Here is a tiny trained network, its code and every weight. The questions are about switching its units off for an input and a target symbol, where a switched-off unit gives its printed mean instead of its output.

import numpy as np


def w(rows, s, z=0):
    codes = np.array(rows[::2]) - 128.0
    scale = np.full(codes.shape[1], s)
    scale[-1] = z or s
    return codes * scale


def f(y):
    return y / 2 * (1 + np.tanh(0.7978845608 * (y + 0.044715 * y**3)))


def softmax(a):
    e = np.exp(a - a.max(-1, keepdims=True))
    return e / e.sum(-1, keepdims=True)


def log_softmax(a):
    a = a - a.max(-1, keepdims=True)
    return a - np.log(np.exp(a).sum(-1, keepdims=True))


def net(x, mask):
    ids = ['ΓΞΦΨαβεζθλσ'.index(c) for c in x.split()]
    T = len(ids)
    res = E[ids] + P[:T]
    u = 0
    for l in range(2):
        r = res
        for j in range(2):
            rows = slice(2 * j, 2 * j + 2)
            q, k, v = (r @ M[l][rows].T for M in (Q, K, V))
            z = softmax(np.where(np.tri(T) > 0, q @ k.T / 2**0.5, -1e9)) @ v
            o = O[l][rows]
            res = res + np.where(mask[u + j], z, o[:, -1]) @ o[:, :-1]
        u += 2
        y = f(res @ A[l][:, :-1].T + A[l][:, -1])
        res = res + np.where(mask[u : u + 16], y, B[l][:, -1]) @ B[l][:, :-1]
        u += 16
    return log_softmax(res[-1] @ U[:, :-1].T + U[:, -1])


Q, K, V, O, A, B = {}, {}, {}, {}, {}, {}
E = w([
[193,218,188,65],'Γ',
[131,169,149,131],'Ξ',
[141,167,152,110],'Φ',
[154,179,160,102],'Ψ',
[149,172,158,102],'α',
[160,161,172,96],'β',
[120,205,153,131],'ε',
[101,112,115,179],'ζ',
[255,82,79,59],'θ',
[120,147,145,76],'λ',
[98,161,121,174],'σ',
],0.0086)
P = w([
[99,150,23,53],'0',
[111,41,220,131],'1',
[85,156,109,118],'2',
[127,81,191,172],'3',
[106,171,104,155],'4',
[135,103,179,191],'5',
[162,130,118,156],'6',
[123,190,105,180],'7',
[168,113,179,199],'8',
[153,225,79,187],'9',
[190,134,165,221],'10',
[177,249,64,202],'11',
[227,158,163,223],'12',
[204,253,127,130],'13',
],0.0064)
Q[0] = w([
[147,83,192,91],'0.h1',
[135,53,216,208],'0.h1',
[76,144,95,64],'0.h2',
[132,49,1,20],'0.h2',
],0.017)
K[0] = w([
[44,150,122,54],'0.h1',
[45,161,197,85],'0.h1',
[116,156,117,152],'0.h2',
[1,199,184,92],'0.h2',
],0.02)
V[0] = w([
[233,83,94,125],'0.h1',
[193,86,105,123],'0.h1',
[41,138,91,23],'0.h2',
[211,32,2,36],'0.h2',
],0.0055)
O[0] = w([
[154,80,110,158,160],'0.h1',
[138,96,124,143,145],'0.h1',
[78,113,182,54,108],'0.h2',
[148,1,103,40,254],'0.h2',
],0.006,0.0038)
A[0] = w([
[101,155,138,105,136],'0.n1',
[172,77,190,143,89],'0.n2',
[152,90,116,167,107],'0.n3',
[160,102,82,181,81],'0.n4',
[78,255,82,140,95],'0.n5',
[75,133,53,148,125],'0.n6',
[142,103,180,160,81],'0.n7',
[109,141,139,127,138],'0.n8',
[103,186,140,94,116],'0.n9',
[27,119,133,124,99],'0.n10',
[64,141,133,80,140],'0.n11',
[91,131,157,157,50],'0.n12',
[94,157,147,119,135],'0.n13',
[93,143,204,158,1],'0.n14',
[78,161,137,91,155],'0.n15',
[117,36,149,174,78],'0.n16',
],0.0085,0.0054)
B[0] = w([
[167,98,150,122,118],'0.n1',
[61,219,75,147,142],'0.n2',
[89,161,153,95,141],'0.n3',
[59,142,219,70,123],'0.n4',
[236,13,131,197,180],'0.n5',
[69,55,112,121,110],'0.n6',
[156,120,134,119,59],'0.n7',
[145,105,145,133,125],'0.n8',
[209,98,181,111,101],'0.n9',
[77,67,186,72,49],'0.n10',
[157,73,164,85,109],'0.n11',
[87,164,242,98,2],'0.n12',
[166,100,168,127,112],'0.n13',
[94,211,254,56,6],'0.n14',
[181,80,167,106,148],'0.n15',
[194,178,77,66,77],'0.n16',
],0.012,0.0011)
Q[1] = w([
[146,130,2,56],'1.h1',
[106,165,221,152],'1.h1',
[167,91,115,177],'1.h2',
[101,160,205,157],'1.h2',
],0.026)
K[1] = w([
[189,4,37,58],'1.h1',
[98,161,174,214],'1.h1',
[152,200,100,216],'1.h2',
[177,52,137,150],'1.h2',
],0.022)
V[1] = w([
[202,108,166,210],'1.h1',
[220,217,154,61],'1.h1',
[245,114,235,109],'1.h2',
[195,253,105,57],'1.h2',
],0.016)
O[1] = w([
[105,91,234,93,255],'1.h1',
[106,118,79,13,200],'1.h1',
[112,2,86,161,190],'1.h2',
[10,165,113,154,186],'1.h2',
],0.013,0.0043)
A[1] = w([
[60,56,47,105,160],'1.n1',
[147,138,168,205,2],'1.n2',
[101,121,118,156,84],'1.n3',
[102,253,121,147,121],'1.n4',
[193,168,53,164,157],'1.n5',
[143,48,60,48,35],'1.n6',
[172,184,130,97,118],'1.n7',
[46,105,208,80,66],'1.n8',
[2,100,89,162,137],'1.n9',
[140,34,60,126,203],'1.n10',
[125,82,135,182,34],'1.n11',
[81,90,167,200,82],'1.n12',
[176,128,17,115,13],'1.n13',
[164,195,210,159,161],'1.n14',
[169,171,127,165,145],'1.n15',
[24,149,94,109,114],'1.n16',
],0.0079,0.0075)
B[1] = w([
[126,146,64,121,230],'1.n1',
[147,180,98,73,148],'1.n2',
[151,160,115,145,125],'1.n3',
[161,129,151,61,215],'1.n4',
[53,168,166,172,187],'1.n5',
[130,99,111,240,210],'1.n6',
[101,71,126,160,147],'1.n7',
[217,186,59,118,176],'1.n8',
[196,101,105,96,187],'1.n9',
[84,225,201,59,254],'1.n10',
[87,118,116,179,164],'1.n11',
[141,113,65,135,178],'1.n12',
[253,155,141,165,171],'1.n13',
[125,47,115,160,175],'1.n14',
[71,101,147,151,155],'1.n15',
[115,96,156,178,194],'1.n16',
],0.02,0.013)
U = w([
[114,171,56,136,88],'Γ',
[165,146,252,115,254],'Ξ',
[91,163,157,100,111],'Φ',
[99,175,131,57,143],'Ψ',
[87,178,128,91,135],'α',
[90,181,136,87,107],'β',
[233,145,139,88,138],'ε',
[54,164,133,200,108],'ζ',
[165,224,168,202,41],'θ',
[99,184,147,116,87],'λ',
[167,64,149,237,150],'σ',
],0.0035,0.0043)

Each question gives the input, a string of symbols that net reads in full, and the target symbol t.
The units are the heads (2 rows each of Q, K, V and O) and the neurons (one row each of A and B). Each row of codes is followed by its name. A weight is (code - 128) times the scale printed after its matrix; where a second scale follows, it is the last column's (O, A, B and U).
mask holds one flag per unit, layer by layer, with each layer's heads first. A switched-off unit (its flag False) gives its mean, the last column of its rows in O or B, instead of its output. The means were averaged over made-up inputs and are rounded, as every weight is.
A unit's drop is (log p(t) with every unit on - log p(t) with that unit switched off) / (log p(t) with every unit on - log p(t) with every unit switched off).
The circuit of an input: a set's keep is (log p(t) with only the set's units on - log p(t) with every unit switched off) / (log p(t) with every unit on - log p(t) with every unit switched off). Starting from the 12 units with the biggest drops (on a tie, the unit counted first), units are removed one at a time, each time the one whose removal leaves the highest keep (on an exact tie, the one counted first), for as long as the keep stays at least 0.8.
units of the circuit, in order: the units of the circuit, biggest drop first
unit that matters most: the unit with the biggest drop
k most important neurons: the k neurons with the biggest drops, biggest first
k most important neurons of layer l: the k neurons of layer l with the biggest drops, biggest first
heads that matter: for each layer, one digit per head in row order, 1 if its drop is at least 0.15 and else 0, layers parted by /
input σ α ζ ε λ θ σ, target σ: 4 most important neurons => (1.n10 1.n14 0.n5 0.n6)
input Φ σ Γ, target Ξ: heads that matter => 01 / 01
input σ σ ζ θ σ Γ, target σ: units of the circuit, in order => (1.h1 1.n10)
input σ σ α σ Ψ θ ζ Ψ Ξ, target σ: units of the circuit, in order => (1.n10 1.h1)
input σ Γ σ ε θ β Γ θ θ, target σ: 4 most important neurons => (1.n10 1.n14 0.n5 0.n6)
input σ β λ θ σ ε, target σ: units of the circuit, in order => (1.h1 1.n10)
input θ σ σ ε λ θ β θ, target θ: units of the circuit, in order => (1.h1 1.n13 0.h2)
input σ θ λ, target σ: units of the circuit, in order => (1.h1 1.n10 1.n14 1.h2)
input ε θ α θ σ σ σ σ σ θ Γ, target ε: units of the circuit, in order => (1.n10 1.n5 1.n6)
input σ Ξ ζ ε θ θ σ ε σ ζ Φ, target σ: units of the circuit, in order => (1.n10 1.h1)
input Ψ ε σ ε ε α, target ζ: 3 most important neurons of layer 1 => (1.n10 1.n6 1.n11)
input ε θ Φ, target ε: unit that matters most => 0.n5
input σ σ λ σ σ β Φ σ Γ σ ε σ, target ζ: 4 most important neurons of layer 1 => (1.n10 1.n6 1.n11 1.n4)
input ε θ σ Γ σ σ σ α Φ σ Ψ ζ β, target ε: 2 most important neurons of layer 0 => (0.n5 0.n9)
input ε σ ε σ ζ, target Ξ: 4 most important neurons => (1.n10 1.n1 0.n5 1.n8)
input Γ ζ σ, target σ: 3 most important neurons of layer 1 => (1.n10 1.n14 1.n4)
input σ Φ λ σ Γ σ σ Ψ σ Φ σ Γ σ, target Γ: heads that matter => 01 / 01
input σ σ Ξ, target Ξ: heads that matter => 01 / 01
input ε σ σ Φ Γ Γ θ, target ε: heads that matter => 11 / 11
input σ Φ Γ σ Γ σ σ σ θ ζ, target σ: heads that matter => 00 / 10
input σ Γ Φ θ σ Γ θ ζ Γ θ Ψ σ α, target σ: heads that matter => 01 / 10
input θ σ Φ Γ ε ζ ε Γ ζ β λ σ Γ, target θ: heads that matter => 01 / 10
